Below are the code and all the weights of a small trained network. Each question names an input and a class and asks about switching units off, where a switched-off unit gives its printed mean instead of its output.

import numpy as np


def w(rows, s, z=0):
    codes = np.array(rows[::2]) - 128.0
    scale = np.full(codes.shape[1], s)
    scale[-1] = z or s
    return codes * scale


def norm(h):
    return h / np.sqrt((h * h).mean(-1, keepdims=True) + 1e-5)


def f(y):
    return np.maximum(y, 0)


def log_softmax(a):
    a = a - a.max(-1, keepdims=True)
    return a - np.log(np.exp(a).sum(-1, keepdims=True))


def net(x, mask):
    res = np.array(x, float).reshape(1, 4) / 4 @ E
    u = 0
    for l in range(3):
        y = f(norm(res) @ A[l][:, :-1].T + A[l][:, -1])
        res = res + np.where(mask[u : u + 4], y, B[l][:, -1]) @ B[l][:, :-1]
        u += 4
    return log_softmax(norm(res)[-1] @ U[:, :-1].T + U[:, -1])


A, B = {}, {}
E = w([
[147,128,140,70,98,130,151,141,97,36,114,49],'x0',
[185,153,115,255,212,128,219,206,144,123,187,94],'x1',
[98,177,107,85,112,194,236,163,38,238,106,100],'x2',
[124,132,167,155,75,136,119,136,110,134,111,152],'x3',
],0.0064)
A[0] = w([
[144,215,116,160,97,174,89,162,203,90,163,129,37],'L0N0',
[146,209,73,139,123,80,74,132,146,207,157,195,220],'L0N1',
[88,125,90,115,114,88,113,128,54,120,112,95,5],'L0N2',
[180,133,89,209,141,119,110,3,168,81,110,194,222],'L0N3',
],0.0062,0.003)
B[0] = w([
[156,23,198,75,195,245,220,161,147,121,221,89,160],'L0N0',
[49,95,153,164,183,101,115,126,151,95,75,141,224],'L0N1',
[71,165,94,64,41,137,60,91,129,254,160,132,149],'L0N2',
[120,151,109,112,71,91,195,198,141,184,177,150,254],'L0N3',
],0.0085,0.0061)
A[1] = w([
[132,70,124,43,113,20,30,111,135,68,136,210,123],'L1N0',
[203,137,123,166,108,180,151,40,196,17,203,108,19],'L1N1',
[98,103,79,43,30,139,109,140,199,163,108,151,148],'L1N2',
[253,179,85,87,40,127,113,125,80,91,169,71,251],'L1N3',
],0.0054,0.0026)
B[1] = w([
[139,165,74,203,40,160,197,194,99,36,140,139,234],'L1N0',
[86,2,162,27,140,161,73,61,141,160,165,204,167],'L1N1',
[169,249,103,87,138,162,54,110,175,107,134,89,254],'L1N2',
[184,119,115,82,81,87,234,58,48,148,124,61,224],'L1N3',
],0.0094,0.0061)
A[2] = w([
[51,202,95,105,148,168,31,163,200,86,125,144,6],'L2N0',
[122,184,120,127,130,139,123,149,172,182,153,123,163],'L2N1',
[123,118,104,199,204,166,134,85,29,166,97,97,12],'L2N2',
[65,119,100,40,135,184,82,95,117,138,2,138,150],'L2N3',
],0.0084,0.0014)
B[2] = w([
[93,49,161,206,160,174,83,114,39,85,121,150,255],'L2N0',
[103,131,123,130,141,133,18,116,199,117,84,162,220],'L2N1',
[152,125,93,170,2,162,11,150,78,17,120,177,195],'L2N2',
[163,69,173,91,210,32,166,70,106,226,46,93,248],'L2N3',
],0.0092,0.0056)
U = w([
[55,130,88,193,93,163,36,161,139,70,126,191,244],'0',
[213,171,75,101,51,137,183,136,95,42,146,74,248],'1',
[100,129,140,167,197,81,189,192,246,177,179,156,162],'2',
[161,15,188,61,154,120,202,114,136,113,214,82,2],'3',
[109,78,183,123,210,101,84,68,78,193,41,129,50],'4',
[126,219,138,25,105,104,115,41,139,220,105,51,48],'5',
],0.012,0.0012)

Each question gives the input, the list of numbers given to net, and the class t.
The units are the neurons (one row each of A and B). Each row of codes is followed by its name. A weight is (code - 128) times the scale printed after its matrix; where a second scale follows, it is the last column's (A, B and U).
mask holds one flag per neuron, layer by layer. A switched-off neuron (its flag False) gives its mean, the last column of its row in B, instead of its output. The means were averaged over made-up inputs and are rounded, as every weight is.
A unit's drop is (log p(t) with every unit on - log p(t) with that unit switched off) / (log p(t) with every unit on - log p(t) with every unit switched off).
The circuit of an input: a set's keep is (log p(t) with only the set's units on - log p(t) with every unit switched off) / (log p(t) with every unit on - log p(t) with every unit switched off). Starting from all 12 units, units are removed one at a time, each time the one whose removal leaves the highest keep (on an exact tie, the one counted first), for as long as the keep stays at least 0.8.
units of the circuit, in order: the units of the circuit, biggest drop first
unit that matters most: the unit with the biggest drop
top k neurons: the k neurons with the biggest drops, biggest first
top k neurons in layer l: the k neurons of layer l with the biggest drops, biggest first
input [-8,1,-1,0], class 2: top 2 neurons -> L1N2, L0N3
input [2,-1,-7,1], class 1: units of the circuit, in order -> L0N1, L0N3
input [6,-7,-6,6], class 1: unit that matters most -> L1N0
input [2,7,0,7], class 3: top 2 neurons -> L0N0, L1N1
input [5,-7,-7,7], class 1: units of the circuit, in order -> L1N0, L0N1
input [-3,-6,6,-3], class 4: top 2 neurons in layer 2 -> L2N0, L2N3
input [1,1,-3,4], class 3: top 2 neurons in layer 0 -> L0N0, L0N1
input [-7,2,-7,1], class 2: top 2 neurons in layer 0 -> L0N3, L0N0
input [-4,-8,-4,-7], class 0: units of the circuit, in order -> L1N0, L1N3
input [-2,6,7,-7], class 0: top 2 neurons -> L2N2, L1N3
input [2,-6,-3,5], class 1: top 3 neurons -> L1N0, L0N1, L1N3
input [2,4,-8,-2], class 3: top 2 neurons in layer 0 -> L0N1, L0N0
input [-6,1,0,-6], class 2: top 2 neurons in layer 0 -> L0N3, L0N1
input [-7,1,-7,8], class 2: units of the circuit, in order -> L0N3
input [4,-1,-8,4], class 1: top 3 neurons -> L1N0, L0N3, L0N1
input [-1,8,6,7], class 0: top 2 neurons -> L2N2, L1N3
input [-1,0,7,-8], class 4: top 4 neurons -> L1N0, L2N3, L0N3, L1N3
input [-1,-6,5,3], class 4: top 2 neurons in layer 2 -> L2N0, L2N3
input [8,-8,-8,-8], class 1: top 2 neurons in layer 1 -> L1N0, L1N3
input [7,-1,7,0], class 5: top 2 neurons -> L0N2, L1N0
